Below are the code and all the weights of a small trained network. Each question names an input and a target symbol and asks about switching units off, where a switched-off unit gives its printed mean instead of its output.

import numpy as np


def w(rows, s, z=0):
    codes = np.array(rows[::2]) - 128.0
    scale = np.full(codes.shape[1], s)
    scale[-1] = z or s
    return codes * scale


def norm(h):
    return h / np.sqrt((h * h).mean(-1, keepdims=True) + 1e-5)


def f(y):
    return np.maximum(y, 0)


def softmax(a):
    e = np.exp(a - a.max(-1, keepdims=True))
    return e / e.sum(-1, keepdims=True)


def log_softmax(a):
    a = a - a.max(-1, keepdims=True)
    return a - np.log(np.exp(a).sum(-1, keepdims=True))


def net(x, mask):
    ids = ['ΘΠΩβδεμ'.index(c) for c in x.split()]
    T = len(ids)
    res = E[ids] + P[:T]
    q, k, v = (norm(res) @ M[0].T for M in (Q, K, V))
    z = softmax(np.where(np.tri(T) > 0, q @ k.T / 2**0.5, -1e9)) @ v
    res = res + np.where(mask[0], z, O[0][:, -1]) @ O[0][:, :-1]
    y = f(norm(res) @ A[0][:, :-1].T + A[0][:, -1])
    res = res + np.where(mask[1:13], y, B[0][:, -1]) @ B[0][:, :-1]
    return log_softmax(norm(res)[-1] @ U[:, :-1].T + U[:, -1])


Q, K, V, O, A, B = {}, {}, {}, {}, {}, {}
E = w([
[116,85,126,85,93,107],'Θ',
[113,119,150,53,60,91],'Π',
[127,99,136,76,61,92],'Ω',
[185,171,54,160,3,147],'β',
[157,125,134,192,29,35],'δ',
[47,183,47,68,188,111],'ε',
[234,148,206,180,110,152],'μ',
],0.016)
P = w([
[107,51,131,130,100,252],'0',
[112,95,160,89,57,152],'1',
[116,62,115,136,138,150],'2',
[118,79,118,139,149,106],'3',
[153,122,108,86,134,107],'4',
[157,131,101,104,138,88],'5',
[160,149,87,128,144,73],'6',
[169,163,81,124,147,58],'7',
[157,165,108,142,114,50],'8',
],0.014)
Q[0] = w([
[141,127,78,66,119,199],'h1',
[182,115,29,28,39,12],'h1',
],0.011)
K[0] = w([
[175,26,154,141,254,209],'h1',
[192,220,90,152,180,47],'h1',
],0.0088)
V[0] = w([
[150,199,76,227,48,192],'h1',
[213,70,254,115,180,122],'h1',
],0.0073)
O[0] = w([
[188,87,100,131,240,143,144],'h1',
[214,83,249,180,109,69,4],'h1',
],0.016,0.0023)
A[0] = w([
[111,132,111,154,76,105,157],'n1',
[92,103,147,73,154,144,153],'n2',
[201,73,228,204,154,141,116],'n3',
[72,79,104,129,74,161,139],'n4',
[198,167,97,228,173,55,254],'n5',
[180,194,95,93,81,100,197],'n6',
[245,130,186,158,100,115,201],'n7',
[150,131,91,124,243,159,184],'n8',
[155,83,138,116,105,57,142],'n9',
[4,179,82,97,81,168,103],'n10',
[80,103,73,130,146,72,137],'n11',
[36,158,130,158,100,89,105],'n12',
],0.011,0.0054)
B[0] = w([
[138,143,134,131,155,151,196],'n1',
[128,37,86,125,163,129,173],'n2',
[129,161,122,118,193,92,183],'n3',
[153,207,112,154,146,89,203],'n4',
[66,10,123,184,156,86,227],'n5',
[139,78,123,150,124,155,254],'n6',
[108,176,106,162,236,93,217],'n7',
[171,195,197,167,75,125,177],'n8',
[118,169,146,146,70,112,226],'n9',
[115,154,180,135,179,123,251],'n10',
[134,145,130,92,124,150,206],'n11',
[195,117,176,154,134,140,179],'n12',
],0.011,0.009)
U = w([
[107,81,177,149,157,201,81],'Θ',
[94,124,209,127,113,156,253],'Π',
[159,186,160,174,89,100,38],'Ω',
[183,110,69,105,182,173,140],'β',
[194,73,79,102,98,100,136],'δ',
[4,162,51,115,147,137,188],'ε',
[134,122,168,175,240,92,85],'μ',
],0.014,0.0025)

Each question gives the input, a string of symbols that net reads in full, and the target symbol t.
The units are the heads (2 rows each of Q, K, V and O) and the neurons (one row each of A and B). Each row of codes is followed by its name. A weight is (code - 128) times the scale printed after its matrix; where a second scale follows, it is the last column's (O, A, B and U).
mask holds one flag per unit, heads first, then neurons. A switched-off unit (its flag False) gives its mean, the last column of its rows in O or B, instead of its output. The means were averaged over made-up inputs and are rounded, as every weight is.
A unit's drop is (log p(t) with every unit on - log p(t) with that unit switched off) / (log p(t) with every unit on - log p(t) with every unit switched off).
The circuit of an input: a set's keep is (log p(t) with only the set's units on - log p(t) with every unit switched off) / (log p(t) with every unit on - log p(t) with every unit switched off). Starting from the 12 units with the biggest drops (on a tie, the unit counted first), units are removed one at a time, each time the one whose removal leaves the highest keep (on an exact tie, the one counted first), for as long as the keep stays at least 0.8.
circuit, biggest first: the units of the circuit, biggest drop first
k most important neurons: the k neurons with the biggest drops, biggest first
drop of u: that unit's drop, to one decimal
input Π μ β β Ω Π, target β: circuit, biggest first : (h1 n5)
input ε Θ β Θ Ω, target β: circuit, biggest first : (h1 n5)
input Ω Ω Ω Π Π Θ, target Π: circuit, biggest first : (h1)
input Π Θ ε δ Π Θ Π, target Π: circuit, biggest first : (h1 n7)
input Π Θ δ Θ Π Π Ω Θ, target Ω: circuit, biggest first : (h1 n12)
input δ μ δ Π β ε Θ Π Ω, target Ω: 3 most important neurons : (n12 n5 n7)
input ε δ Ω, target ε: 2 most important neurons : (n12 n6)
input Π Ω Ω, target Ω: 2 most important neurons : (n4 n5)
input Ω Θ Π Π Π ε Π, target ε: drop of h1 : 1.8
input Ω Π μ Ω Π Ω Θ ε Π, target ε: drop of h1 : 2.4
input Ω δ δ ε Ω β, target ε: drop of h1 : 0.7
input β Π Π μ ε β Π β, target β: drop of n5 : -0.1
